What can hang from each mark:
z_196: z_90 z_250 z_585
z_272: z_42 z_585 z_919
z_585: z_90 z_254 z_799
z_42: z_272 z_919
z_523: z_105
z_105: z_42 z_523 z_791
z_565: z_50 z_105 z_250 z_473 z_523 z_791
z_919: z_42 z_90 z_272 z_585
z_799: z_90 z_196 z_250 z_585
z_250: z_90 z_196 z_254
z_254: z_90 z_565 z_791
z_50: z_105 z_523
z_90: z_799
z_473: z_42 z_272
z_791: z_50 z_105 z_250

Each row was made from one small tree. The marks that hang from a mark follow it in brackets, in the order of their numbers. Every link used is in the known rows. Write each row's tree.
Each row is shifted at random along 3 fixed directions that mean nothing.
Known rows:
z_799[z_90 z_250[z_196[z_585] z_254[z_565]]]: [ 121  104  311  -59    3  163  -92 -253 -244 -157  -95  148  162   99
  138   16  167 -161  -11  -31 -162    8  -89  120  110 -191   12  -58
  -69 -326  173  511  -91   43  218 -316 -154   31   -3   73  181  -88
  -35  212 -140   -4  234 -228  250  -58 -205   32  -48   71 -296   76
   68   68  174]
z_250[z_90[z_799] z_196 z_254[z_565[z_105 z_473]]]: [  94  122  215   12   30  154 -105 -322 -209 -102  -85  -17  134   40
   98   89  126   53   62  -50 -269  117 -170  -37  175 -260  132 -154
  -31 -378  170  443  -97  215  282 -290 -113  -26 -120   89  170  -45
  -73  162  -16   -9  252 -106  116   67 -122   74   44   23 -344  113
   99  188  189]
z_791[z_50[z_523] z_105[z_42[z_919[z_585[z_90]]]] z_250]: [ -43  107   78 -285   44  -90   98 -181  -62  207   89   91  -61  298
  -28   58  -49   74   75  -67   51   73  -89  135  194 -203   76  -20
   81 -422   71   24  100   59   54 -220   57   39 -102   26  154   10
  147  -77  -67   -6  165 -129  -11   32 -233  136   80  -98  161   96
  -57  370   17]
z_565[z_50 z_105 z_250 z_791]: [ 208   95  333 -131   38  111  -31 -258 -165  -93  -86  -27  181  422
  -17 -166  306    3   20  -32 -124 -128    4    3  -72 -166   33  -30
    8 -218  200  216 -186  388   37 -244  -98  127  100  189   14  -67
   35   -6  309  -38   48  -51  224  167 -174   35 -118   75 -313  -66
   19 -103  212]
z_565[z_473 z_523 z_791]: [ 198   17  193   44   15  -18 -196 -370   -4   12 -165  -18  -43  168
  124  107  113  132   94  -18  -47 -114  -96  -48 -147 -204   -9 -160
  -75  -64  118  195 -286  307  174 -116   38  -63  137  187  -79  261
   63   99  234  196  -82   39  111  347  -21  -29 -115   50 -346  -92
  124 -122  224]
z_565[z_50 z_105 z_473 z_523 z_791[z_250[z_90]]]: [  57  255  200 -272  -46 -200  194 -228 -144   58  137  -71  -61  353
 -286  141   97  379   83 -193 -185   93   79  -40  168 -351  288 -268
   56 -712   59  198   87  241   88 -329 -224  154 -258  126   85  -56
   12 -122   29  134  229 -201 -131   38 -217  -55   53 -163  -74  -46
   59  320   39]
z_272[z_919[z_42 z_90[z_799] z_585]]: [-110  216  126  -49  110  196  -24  -93 -217  246  -43  151  -60  349
  -13 -102   83  243  -36 -142   19  -15  -51  110   -4  -16  -32  -10
 -107 -160  -44  267   37  109  -19 -183  -64  103  -70   16  158 -186
  164  -30  -22  -70  197 -173  155   52 -110  152   15   94  -50    2
    4  464  -25]
z_585[z_90[z_799[z_196]] z_254]: [ -30  145  207 -148   24  -55 -248 -280  -95   80 -177  123   19  252
  102  123   85  -32  -67   22 -171  128 -317  236   93 -284  -65  -58
 -134 -245   21  407 -227   62  258 -315   45 -163   43   83  116  149
 -164   82   57 -181   45  -68   90   19 -108   62   75   91 -207   58
  199  159  166]
z_799[z_250[z_196 z_254] z_585]: [ -21  125  130 -185  -12  -26  -37 -143 -171   16   12  111   10   17
   42   84   90 -157   18  -16 -117   99 -220  208  132 -131   43  -58
   20 -323   45  291  -17   14  178 -226 -148   -1  -81   31  135   18
   31  185 -120   86   77 -259  129 -131 -154  102   -1   24 -210   98
   54  201   68]
z_105[z_42[z_272[z_585]] z_791]: [-130  204  204  -64   -9  178  104  -30 -168  274   71  114   38  279
   88 -144   73  381  128 -112   45  -87  106  128 -202  -77   45   67
   97 -127 -154    4  143  218  -52  -73  -22  108  -33   55   48  -93
  -87 -117    9  132  -50  -39  148  -42  -57  126  -19   38  155  -90
 -195  231 -123]
z_791[z_50[z_523] z_105[z_42] z_250[z_196[z_90] z_254]]: [  73 -165    5 -249   40  -68  -31 -385  -18  -22  -81    8   75  174
  191   49   14 -315  148   47   28   29 -269   57  130 -283   69   71
   38 -285  169   87 -108  221  224 -206  171 -144   62   93  104  152
  112  -92  164   53  -39   11   81  185  -97  103   22  -43  -19  109
  -36   42  198]
z_42[z_272[z_585[z_799]] z_919]: [ -35   93  218  -90    3  119 -187 -114   33  185  -47   24  -74  187
  114 -138  131  136   36  -12    4 -157 -126   81 -154 -152 -119   15
   56  -75   79  -11 -103   88    9  -62  102   54  152   59    0   83
  -63   95  180    7   63   22  244  132  -71  135   -2  155  -95  -83
  -56   55   59]
z_272[z_919[z_42 z_585[z_90[z_799] z_254[z_565[z_791]]]]]: [ -95  374  229  -85    4  135   16  -17 -227  258   -6  233  -32  457
  -35  -25  141  344  -69 -176  -72   32   31  192   18 -116   20 -113
  -46 -374 -122  361   92   12   15 -287  -84  159 -137   20  171 -237
    5   34 -116  -64  276 -232  104  -83 -140  136   64   68   -1   24
   37  470  -76]
z_919[z_42 z_90[z_799] z_272 z_585[z_254[z_565]]]: [-156  125  181 -156  187  222 -166 -221 -136  236 -262  296   40  565
  188   73  110  -20  -49  -10  -42   -9 -336   94 -232 -135 -134   -9
 -216   -6   68  380 -132   32  248 -233  130  -78   87  145  136  -59
   -2  -46  150 -113   29    2  261   70    2  131  -31  209 -100  -67
  214  173  174]
z_196[z_90 z_585[z_254 z_799]]: [ -28  122  189  -69   75  -50 -172 -223  -60   83 -105  150   93  199
   46   37  195  -91  -51   -8  -31  -97  -95  209   31 -272  -76  -82
 -219 -292   78  339 -142  131  204 -250   72   -8   33   85   98   89
   35  -11   34 -210   84 -114  160  140  -43   45   16  105 -150   28
  144  216  164]
z_50[z_105[z_42[z_272[z_585[z_90 z_254]] z_919]] z_523]: [ -47   87  166 -154  -18  -94  -72 -179   47  249  -86   83   13  187
  175   43   68  229   71   -8   29   20 -352   57 -183 -141   19   12
  117 -206   71   29  -20  -33  128 -194  135   69   48   50   85   30
  -51   33   88   62   12  -86   79  130  -36   91   45  -53   38  -17
   -8  138   46]
z_791[z_105[z_42 z_523] z_250[z_254]]: [  73  -32  165 -162   61  191  -14 -370 -209    2  -68   67  156  219
  111   40  192   -2   11   17  -85   -4  -89  132   73 -260  101  -45
   27 -269   70  228  -16  257  194 -225  -53   15  -44  153  158  126
  -91  226 -154   53  127 -166  151  120 -234  132  -59    0 -127    0
   68  142  124]
z_196[z_90[z_799[z_585]] z_250[z_254[z_565[z_791]]]]: [ -15  195  211 -107  148   99  -76 -174 -146   -9  -74   67  100   83
  160   89  149  -18  -43  -72  -38  -85  -53  118  142 -203   79 -138
  -77 -498  112  412  -82  212  216 -264  -16  -34  -49   95   94  -49
  -52   69 -137    1  212 -105  138  -44 -120   67  -56   14 -165  142
   80  218  104]
z_565[z_250[z_254] z_473[z_42[z_919] z_272] z_791]: [ 225  146  240    1   45  253  -25 -237 -192  -74  -95   46   -3  258
    2 -118  260  302   40  -21 -115  -16   90  116 -126 -180   98  -58
  147 -188   72  126   -9  186  100 -138 -130  139   87  120   44  -89
 -215   29  175   78   56 -125  225  141 -101  125 -140   31 -251  -52
  -31  -47  170]
z_585[z_90 z_254[z_565] z_799[z_196[z_250]]]: [ -44  289  339 -106    0   93 -240 -244 -204   16 -162   12  116  251
    3  141  217  -86  -51  -42 -207   67 -106  307  196 -179  -57  -59
 -123 -421   48  504 -101   44  215 -332  -40  -56   23   89  178   -5
 -338  196  -56 -212  267  -68  156 -140 -257   83   47  104 -209   30
  155  181  163]
z_254[z_90[z_799[z_585]]]: [-170  248  125  -32  108  126   -9 -118 -225  147   88  -45   49  116
  -16 -123   42  180   30 -164   91   -2   78  165   14   -8  -31  125
  -18 -169  -55  190   82  270    2 -208  -80    3  -88   62   91 -147
   49   62   68  -19  209 -173  137  -73 -130   57    6   88 -143   56
 -143  441  -79]
z_105[z_42[z_919] z_791]: [ -35  159  176  122   32  225   45 -160 -162  153  -17  136   74  149
   89 -162  142  238  103  -36  -29 -220   15   88 -169  -95   36   27
   31  -11  -39   57  -57  273  -10  -72   22   55   62   74   67  -11
  -20  -38   17  117   10  -58  163   87  -79  150  -73   93  -28  -29
 -108  128   -1]
z_90[z_799[z_196[z_585] z_250[z_254[z_565[z_523]]]]]: [-131  153   52 -162  -27   61  -29  -74 -177   91  101 -238   16   -4
  -21  -36   64   31   44 -175  -30   22  -91   20   30  -28   45   84
   27 -232   -7  164   94  155   55 -125  -19  -61  -25   39   92 -199
   -1   78  -48  248   73 -227  152  -74  -92  130    4   27 -173   18
  -95  263  -66]
z_473[z_42[z_272 z_919]]: [ -41  107  166   -2   63  113 -153 -218   20  145  -84  264  -93  104
  112   40   88  220  -34   71  -81  -53  -87  210  -89 -175   63 -146
  103 -238   58  107 -126   53  137 -146   40  -11   78   78   41  206
  -41  137   60  -47   79  -80  123  321  -40  221    0   93  -35   21
  127   82  133]
z_523[z_105[z_42 z_791]]: [ -50  187   16   -3   53  102  -31 -168  -41  261   -8  159   24   48
  115   91   34  128  144   22  -36  -32  -79  129   41 -165   82 -136
    5 -110   10  205  -48  243   65 -140   91  -93  -57   92   28  152
   98   37  -60   50 -101  -43  -27  165   19  164   34  -16  -11   98
   64  166   45]
z_250[z_90[z_799] z_196[z_585] z_254[z_791[z_50]]]: [ -42  -61   50  -42   19  213  -25 -205 -104   -7  -35 -127  145  183
  181 -158   73 -212  206  -49   -8 -103 -201 -112  -25 -169  -78  197
    6  -55   66  132 -117  357  130 -144  133 -126  129   41   78 -211
   93 -348  349   74 -102   78  250   57   48   16  -17  179 -210   79
 -201   27   91]
z_585[z_254[z_565[z_473]] z_799[z_196 z_250]]: [ -47  160  148 -137  -74   98 -201 -229 -161   25  -70 -161  115  111
  -27  -74  209 -184   88 -110  -88  -44  -66  217  -33  -76  -97   99
  -96   14   23  168  -33  169  160  -81   49 -102  141  105   84   14
 -206  183   97  101  190  -73  226 -101 -176  131  -67  171 -284 -102
  -25   19   75]
z_196[z_250[z_254[z_791]] z_585[z_90 z_799]]: [ -97   73  117  -97   76  328  -80 -142 -165   49  -63 -213  167  122
   44 -109  290 -217  107  -54  118 -262  -52   62   -6  -48 -174  205
    4 -139   34  140  -60  326   78 -129  124   -7  172  104   55 -233
 -104 -205  197  -18   52   89  327   -6  -87  -23 -155  155 -243  -44
 -184   36   87]
z_50[z_105[z_42[z_919] z_791]]: [-152  116  -10   30   16   92   72 -115   -8  267   -2   85    8  -40
  169 -104   59  139  187    2   55 -185 -149   -3  -77  -70   77   -2
   82   57   -4  -88  -50  166   78  -53  191  -21   34   80   28   45
  153 -148   71  120 -117   20   44  128    9  126  -43   14    6   59
 -131  117  -21]
z_791[z_50 z_105[z_42[z_919[z_90[z_799] z_272]] z_523]]: [ -49  -28  -35 -144   90  193   89 -218  -11  209   64 -133   56  255
   28 -204  -84   72  209  -65  213 -244 -142   15 -202  -34  -75  284
   74   22   60 -162    4  371  -21  -12  299 -121  141  106   55   -1
  180 -240  252   77  -31   87  171  160  -81  110  -39   84   73  -54
 -210  183  -29]
z_523[z_105[z_42 z_791[z_50 z_250[z_90[z_799]]]]]: [  74  128  352   45  133  439  -71 -291 -345  -75  -88   17  355  379
   57 -236  217   48   63  -50 -106  -79   33  115  -14 -224    7   40
 -101 -145  128  361   14  564  -19 -155 -132   47   34   85  167 -143
    7   71   84 -120  156  -42  246  -24 -216  133  -67   82 -190   -4
  -30  131  145]
z_919[z_42 z_90[z_799[z_196[z_250[z_254]]]] z_272 z_585]: [-287   75  -46 -216  142  350    4  -82 -227  231 -104  -53  -51  414
   37  -95   56   -3   78  -92   48   -7 -229   19 -155   32 -104  234
  -29  -13  -64  159   80   84   63  -94   91 -108   52   66  129 -278
   33 -333  226   45  -95   12  267  -44   -5  121  -48  172  -55  -94
  -83  297  -29]
z_254[z_565[z_250[z_90]] z_791[z_105]]: [-129  201  254   -8  -34  513   60 -154 -263   41   64 -200  245  313
   77 -263  223   81  152 -178   24  -85  466 -117    7   53   23  203
  142 -171   15  114   69  332   43 -151  -88  134    5  116   84 -266
 -104  -60  178  143  296  -50  277   -7 -167  109 -107  174 -118   25
 -312   86  -64]
z_799[z_90 z_196[z_250]]: [-106   70   12  -75   -8  218  -48 -172 -158   43  -16 -149   -8   42
   44 -132   38    2  129  -82   16  -60   77  113  109   20  -42  193
   52 -133  -25  201  -20  126   67  -85   -9 -126   91   41   72  -53
    4 -193   65   74   27  -48  174   25 -166   50  -73   93 -173    2
 -199  103  -27]
z_90[z_799[z_196[z_585] z_250]]: [  27  121  227  -89   64   31 -215 -201 -157  -10  -61   16   14   73
   81   40   64    4  -84  -42 -160   73 -186  141  118 -162   24 -137
 -171 -142  112  298  -93   86  145 -190  -62  -89   13   57  135    3
  110  174 -100  -32   79 -233  150   37 -138  154   35   43 -255   66
  143  219  117]
z_50[z_105[z_42 z_791[z_250[z_254[z_90]]]] z_523]: [ -70   49   90  -63   68 -130  -14 -309  -46  184 -101   89   68   96
  285  148   83  -17  140   16   10   34 -359    0    4 -227  147 -108
    7 -140   58  119  -65   73  226 -253   88  -43  -45  125  100   82
   23   35  -18  151 -112 -111  -21   92  -38   69   14 -112  -21   94
   24  127   90]
z_272[z_42 z_585[z_254 z_799] z_919[z_90]]: [ -59  206  228 -176   26   32  -90 -104 -118  305 -111  246  -59  339
   28  -74  143  292  -32 -129   15   57 -162  269  -73 -244  -77  -32
 -134 -250  -64  192    2  -12   46 -238   20  212   26   19  146 -117
  -34  189  -73 -171  242 -132  145   19  -93  158   82   51   25  -46
   52  312   40]
z_196[z_90 z_585[z_254[z_791[z_105[z_523]]] z_799[z_250]]]: [-100   67  139 -151  -18  246   21 -172 -178   53   38 -298  296  304
  -60 -286  271 -177  116 -155  152 -288  100   84 -171  -72 -139  332
  -81  -53  -33   61   93  352   38 -102  119   28  144  102  102 -214
  -24 -271  264   65  163  -83  317  -15  -66   -8 -108  200 -119 -122
 -245  145  -59]
z_565[z_105[z_42[z_272] z_523]]: [  76   78  202  -64   21  287   -2 -239 -176   85   37 -109  180  235
  -33  -85  160  307   68  -65   -6 -151    9   85 -199  -24   53   87
  133 -201   18  147   80  371  -12 -114  -55   83   14  147   87  -31
  -45   81   65   95  117 -117  195  214 -168  114  -78   52 -101 -149
  -63  172    0]
z_523[z_105[z_42[z_919]]]: [  29  197  100   13   43  243  -83 -172 -105  137  -11  157   44   42
    4   -7  112  206   35    9  -97  -29    1  154   20 -127   57 -101
   69 -212  101  247  -30  253    2 -159  -12   15  -38   52   80   62
   49  224  -78  -30  135 -146   82  198  -87  219   18   41 -113   69
   77  212   77]
z_799[z_90 z_196[z_250[z_254[z_791[z_105]]]] z_585]: [-206   -6 -138 -245  -21  107   88 -138  -32  157    7 -147  -24  109
  190  -62  -22  -35  231  -65   94  -97 -145   89   88  -39  -65  289
  108  -49  -69  157  -14  -44  140  -20  151 -179  106   71   39   31
  102 -326   83  184  -86   76  107  -31  -32  -22  -70   79 -125   58
 -221   64  -54]
z_90[z_799[z_585[z_254[z_791]]]]: [-174  113   34 -112   37  228 -100 -111 -129  199   12 -135  131  197
   89 -231  138    1  105 -118  130 -153  -60  105 -191   21 -175  292
   -7  146  -77   54  -26  350   37    5  114  -82  158   82    9  -88
    7 -118  273  134   22  -11  254  -30  -19   73 -120  188 -197  -79
 -212  102  -59]
z_90[z_799[z_196 z_250[z_254[z_565[z_105[z_42]]]] z_585]]: [   0   56  181 -128   53  207  -77 -198 -242  -45  -52 -139  204  131
  102 -121  151   51   20  -98  -81  -62 -237  133  -81  -31  -17  170
  -37   -3   76  287   -4  222   86  -73  -15  -37  104  113  114  -95
   30  212   34  134  161  -98  259  -45 -136  131  -94   91 -327  -17
  -24  107   77]
z_42[z_272[z_919[z_585[z_254]]]]: [ -95  159   76 -220  -26  -72 -109  -74   61  312    5  180 -166  208
  112   -6   64  123   25  -17    2  -12 -127  120  -57 -164   18 -144
   74 -215  -60   70  -38  -17  101 -150   66  -13  -20   38   41  102
   12  -29   33   36  -26 -100   97  164  -46  155   55   57   26  -13
   20  204  -15]
z_523[z_105[z_791[z_250[z_90]]]]: [ -72    8    4  -22   74  151  -86 -270  -11  157  -87  -36   97   81
  180  -48  109 -183  199   46   27 -115 -100  -13   68 -189  -12  -21
  -58   22   70  119 -160  328  158 -107  154 -139   93  122  -15  176
  132 -105  194   83 -135   69   85  194  -10   79  -51   62 -175   92
  -47  -63  114]
z_565[z_250[z_90[z_799] z_254] z_473 z_791[z_105[z_42]]]: [  16  -42    5 -126   30  263  118 -251 -192  -45  -57 -270  122  188
   80 -309  194  154  245 -127   81  -36   65 -102 -116  -62  -12  244
   74   75   49 -126   12  464   67  -17   82   25  103  144   -5 -109
 -111 -239  409  253    3  125  201   41   -3  -28 -166   43 -293  -36
 -263   18   35]
z_523[z_105[z_42[z_272] z_791[z_50 z_250]]]: [  61  162  403  -16   47  618  -25 -196 -411  -82  -17  -66  406  469
   -5 -409  302   74   85  -90  -50 -156  245  126 -187 -125  -22  194
   72 -163   45  264  156  602 -146  -64 -199  131   64   70  143 -249
 -104   61  154  -67  151  -42  377  -89 -275  154 -131  143 -116 -154
 -192   90   42]
z_473[z_42[z_919[z_90]] z_272[z_585[z_799]]]: [ -34  225   77  -50  131 -154  -70 -128   84  368  -20  309 -279  116
   -5  247  -90  383   -6   39  -25   76 -182  317  105 -178  102 -206
    9 -269   13  151    0 -169  144 -256  112   18  -29   61   67  141
   38  -24  -40 -159   56 -115  -48  259   23  215  117  -45  146  124
  129  280  116]
z_585[z_90 z_254[z_565] z_799[z_196]]: [ -35  102  237  -35  -15  127 -277 -294 -113   39 -220  -77  163  274
  109  -15  215 -186   56  -12  -84  -87 -173  222  -28 -110 -208  176
 -134  -26   31  353 -228  153  193 -201  165 -137  233  140   56  102
 -228  120  278 -117   99  123  251   24 -133   37  -30  215 -288  -46
   38  -58  188]
z_919[z_42[z_272] z_90[z_799]]: [-122  118  173 -142  164   65 -199 -260  -62  162 -188  306  -93  333
  185  194  -15  121  -71   12  -75  126 -234  137   17 -205    1 -172
 -114 -296   98  338 -153   68  185 -263   16 -100  -34  109   91  161
  -59   65   33 -135   38  -29   47   85  -18  126   61   97   -1   45
  283  305  158]
z_196[z_585[z_254[z_90 z_565[z_50 z_523 z_791]] z_799]]: [-227  227 -104 -215  -17 -351   89  -44  148  406  114   17 -134   66
  -19  162   -7   26  169 -137  160 -110 -102  101  -11  -92  -13  -25
  -33 -231  -55  -14   -2   70  118 -229  302  -84  -12  105  -48   -2
   69 -200  123  158  -73  -36  -62   71   90   -2   81   12   60   72
  -53  249  -42]
z_272[z_919[z_42 z_90 z_585[z_799]]]: [-175   96  -65  -60   89   99  -33 -104  -50  342  -66   63 -133  243
   25  -83   62   60  105  -90  152 -135 -138  100  -37   56 -131   96
  -96   56  -57   70  -45   96   -9  -88  167    8   72   58   47  -38
  210 -161  187   18   30   19  129  160   -3  109  -19  129  -42  -14
  -69  291   -6]

Write each row's tree:
[-187  127  173 -167   16  150 -104 -136 -147  169  -72  110   -7  397
   90  -66   76  210  -27  -98  -33   62 -108  188 -158 -156  -53   75
   13 -175  -66  203   41   85   75 -180  -19   -2   27   68   97  -83
 -106   32   93  -32   60 -100  191  -18  -39  153   43  183  -36  -66
    6  260   -2] : z_919[z_42[z_272[z_585[z_254[z_90[z_799[z_196]]]]]]]
[-169  256   65 -275  -58 -118  -25 -131   17  294   38  230  -87  331
   20  184  -28  -71   79  -31  -12   72 -119  206  138 -304  -24  -68
   59 -432  -91  214 -118   54  195 -341  113 -130  -68   61   62   85
 -118 -175   26  -90    3  -39  -43  -70  -69   55   97   95  116  106
   36  227    4] : z_585[z_90 z_254[z_791[z_50]]]
[ 164   71  502   22  154  211  -86 -404 -226  -59 -223  278  186  587
  196  -50  173   45   -9   44 -148 -119 -224   64 -169 -334   33 -100
 -149 -216  195  297 -190  198  122 -238  -78   81  115  113  200    7
  -66   70   27  -91   54  -81  251   38 -252  125  -45   48  -45  -53
  124   42  260] : z_105[z_42[z_919[z_90 z_272]] z_791[z_50[z_523] z_250]]
[ -87  -62  -75 -191    5   68  -25 -272   -6   67  -30  -88  -27  -40
  125  -34   46 -248  142   31   48   -2   38   15  253 -122   68   44
    5 -135   66  -37  -88  165  238 -148  169 -140   27   96   36  193
  162 -198  213   56   11   11   61  218  -69   83    6    8  -90  138
 -132   84   75] : z_791[z_105 z_250[z_196[z_90]]]
[  54  228  286   -3  -17  173 -118 -246  -61  100   26   25   40  282
   89  122   40  119  109 -137  -36 -139  128  -44  -38 -189   25 -122
   34 -296  102  267 -126  276  130 -165  -20  -13   25  135   24   -5
   30  153   -3  150  194  -25  124  129 -155   99  -44  108  -94  -27
   11   28  114] : z_254[z_565[z_473 z_523] z_791[z_50]]
[-100    2 -109 -160   23 -134   84 -127  114  196   32  -26 -158  141
  109  -48  -69  -88  262  -44  175  -27   -5  -52   92  -48  -23   35
   63 -138   46 -179 -152  258   88 -133  221 -103   97   91 -108   77
  140 -386  377  201 -273  114   -3  108   35   20  -27   31  -28  168
 -187    0   17] : z_565[z_250[z_90] z_791[z_50]]
[-272  215  -86 -278  -39 -120    9   11  113  410  106    3 -231  105
  -10  -43   24   68  132  -66   89  -66 -170  122  -65  -94  -49   33
  149 -133  -87 -144   85  -36   13 -112  198  -65   -6   18   15   13
 -106 -198  174  133    5  -25   43   14   16  114   89  117   90   -4
 -118  308 -126] : z_42[z_272 z_919[z_585[z_254[z_90] z_799]]]
[-115    8  -39 -148    7  -18  -33 -153   59  127  -67  -62   -1  -30
  133   10   58 -140   94  -34   73 -182  -61   75   25  -49  -12   66
  -60 -154   22   90 -115   59  255 -103  248 -154  162   61   16   29
  129 -258   42   88  -79  -10  157  203  -11   98  -42   89 -103   89
  -81   16   72] : z_799[z_196[z_90 z_250 z_585[z_254[z_565]]]]
[-114  102 -115 -121  -26  -80   -1  -91  -15  158   54    0 -106 -111
   35  116   40 -154  133  -23  -14   19 -135   83  202 -160   37  -17
   17 -371   -9  154  -22   40  159 -218  122 -105  -94   12   61    7
   65 -166   47   40  -94 -101   21   67   51   57  107    2  -48  144
  -43  298   15] : z_250[z_196[z_90 z_585[z_799]] z_254]
[ -42  134    3   45   -2  148  -21 -160  -74  254   49 -152   92   94
   38  -97   88  121  207  -81   94 -114  -37    3 -180    7   -4  150
  121  -42  -18   28   45  289  -66  -42   88  -18   52   45   21  -37
   43  -29  129  259  -51 -124  101  152  -14  142  -30    4  -25  -43
 -183  129  -75] : z_50[z_523[z_105[z_42[z_919] z_791]]]
[-171  119    8 -174  -28  139   66 -139  -25  247   16   13  130  274
  158 -102   78   63  198 -110  151 -207  -30  101 -132  -21 -140  281
   50   12  -58  212  -45   89  141  -72  169  -39  132  132    2   17
   56 -192  168  159   89   50  155    6  -20  -38 -124  156 -120  -20
 -197   13  -44] : z_799[z_90 z_585[z_254[z_565[z_105] z_791]]]
[ -60   37   64 -158   70  -36 -173 -170  111  277 -114   84 -157  200
  198   -9   40    5   92   21   86 -107 -235   58  -67  -84  -89  -46
  -46    3   38   41 -164   45   90 -106  206  -81  120   91  -13  185
   84  -88  248    7  -77  112  132  254    3   80   15   89  -45  -15
   26  101   93] : z_42[z_272[z_919[z_90 z_585[z_799]]]]
[-158  224  112  -58  110  151  -65 -137 -207   85   51  -54    8  -22
  -67  -12   81   76   11 -104  -28   63  105   99  231  -64   89 -101
    6 -445   31  183   48  308  105 -226 -139   -7 -129   22  141 -150
  -70  -79  -86  -23  216 -192   98  -43 -191  122  -14    6 -118   98
  -70  369  -21] : z_196[z_250[z_90[z_799]]]
[  44  133  261   22  125   87 -254 -248 -121   66 -217  220  -67  303
  113   97  174   83 -124    7 -174  -46 -239  211  140 -225    4 -266
 -227 -237  106  456 -170  -35  135 -240  -55   33   21   70  187   36
  155  153 -106 -198  182 -141  145  209 -135  179   55   82 -201   51
  272  259  213] : z_272[z_919[z_42 z_585[z_799[z_196[z_90 z_250]]]]]
[  28  172  374  171   28  508   54 -199 -418   14   -4 -120  396  293
   21 -327  277  238   96 -127  -21 -222  131   54 -248   13   27  190
   40  -49  -43  205  156  473  -68  -92 -187  181    3   91  182 -284
  -25   49   13   39  116 -171  324  -54 -263   89 -150   88 -133 -165
 -214  190  -62] : z_50[z_105[z_42 z_523 z_791]]
[  18  275  325  -32   23   90  123 -117 -160  277   55  129    5  408
   55   58   49  522   67 -108  -49  -85  -62  156 -116 -149  121 -119
   20 -349 -146  181  155   74  -33 -219  -91  134 -133   55  171  -93
 -109  -46 -192  119   45 -185   39  -31 -176   75   92  -83  202  -59
    2  404 -114] : z_105[z_42[z_272[z_919[z_585[z_90]]]] z_523 z_791]
[  37  274  198  -79  -12  119   22 -127 -104  117   35   40   26  154
   58   72  141  173   58  -92  -64    6  198  -11  126  -32  136 -181
   76 -376   94  227  -37  140  115 -242  -48  104  -91  144   13  -16
   11  144  -43  115  129 -142   52  100 -134  127  -30   -5 -138  112
    4  132   38] : z_254[z_565[z_105 z_250 z_791]]
[ -13   61  143   20  -69  250  104 -151 -198   -2   -7 -147  244  187
   -7 -257  190   18  180 -116  -11 -119  158  -55 -102   45  -16  214
   22 -130   -3  139   40  323  101 -151   21   84   74   49   82 -249
   82 -314  315   72   63  -46  279   98  -51    6  -75  152 -234    5
 -276   76    3] : z_250[z_90 z_196[z_585[z_254[z_565[z_105 z_791]]]]]
[ -58   -6   61 -170   62  -26 -189 -198  123  149 -145  -15 -148   84
  221   14  102 -127   77   75  -32 -162 -427   57  -59 -188  -78  -44
   38    2  120   41 -181  -19  135 -109  220 -152  187   91   18  136
  -55  -42  208   67  -66  117  182  202   -6  106   12  159 -176   14
   56   -3  158] : z_42[z_272 z_919[z_585[z_799[z_196[z_250[z_254[z_90]]]]]]]
[-109   70  170 -202   19   63  -40 -223 -122   64  -56   20  175  258
  106 -125  174 -206   68  -63   86 -136 -158  192 -171  -88 -119  183
  -50   61   -4  144  -84  198  168 -174   33  -31  159  129   64  -22
  -21    7  183  117  122  -94  257  -72  -86   28 -131  215 -239  -12
  -89    3   55] : z_799[z_250 z_585[z_254[z_90 z_791]]]
[ -19  155  250  -18   89    9 -151 -187 -153   42  -31  101   53  115
  -15   56  149  -17  -38  -39  -85    5  -45  168  144 -174  -21 -168
 -179 -283  116  293  -59  129  126 -248  -85   63  -46   70  135   -3
   90  123  -67 -138  152 -198  150   45 -148   75   12   51 -203   56
  121  277  132] : z_196[z_585[z_799[z_250[z_90]]]]
[ -31   74   40  -31   66   91 -114  -84   -2  305  -67  204 -149   91
  138  -81   78  222   35  -49   77 -100  -97  121  -91 -125  -31  -78
  -11  -26  -57   35  -81   66   37 -101  117   77   90   47   37  -26
  276   96   29   33   62  -68  143  324  -32  197   -3   43  -41   -2
   -8  142   39] : z_272[z_42 z_919[z_585]]
[  16   -7  212  -79   11  121 -177 -156   83  159  -96   92  -58  179
  205 -156  111  110   32   31   29 -211 -156   21 -239 -160 -114   19
   73   -2  102  -30 -196  103   78  -54  142   34  219   75  -37  141
   20   68  198   46   -8   46  286  256  -45  136  -53  177 -124  -69
  -57  -86  109] : z_42[z_272[z_585] z_919]
[ -79   67   76 -161   35   66  -69 -111   26  265  -42   66 -112  231
  135 -122   48   85   90  -35  109 -112  -70   26 -126  -26  -56   33
   44  -61  -25   19  -65   95   41  -96  115  -10   75   56    4   57
   90 -137  210   49  -37   35  184  210  -43   94  -20  102   -6  -40
  -92  147    3] : z_42[z_272[z_919[z_90 z_585]]]
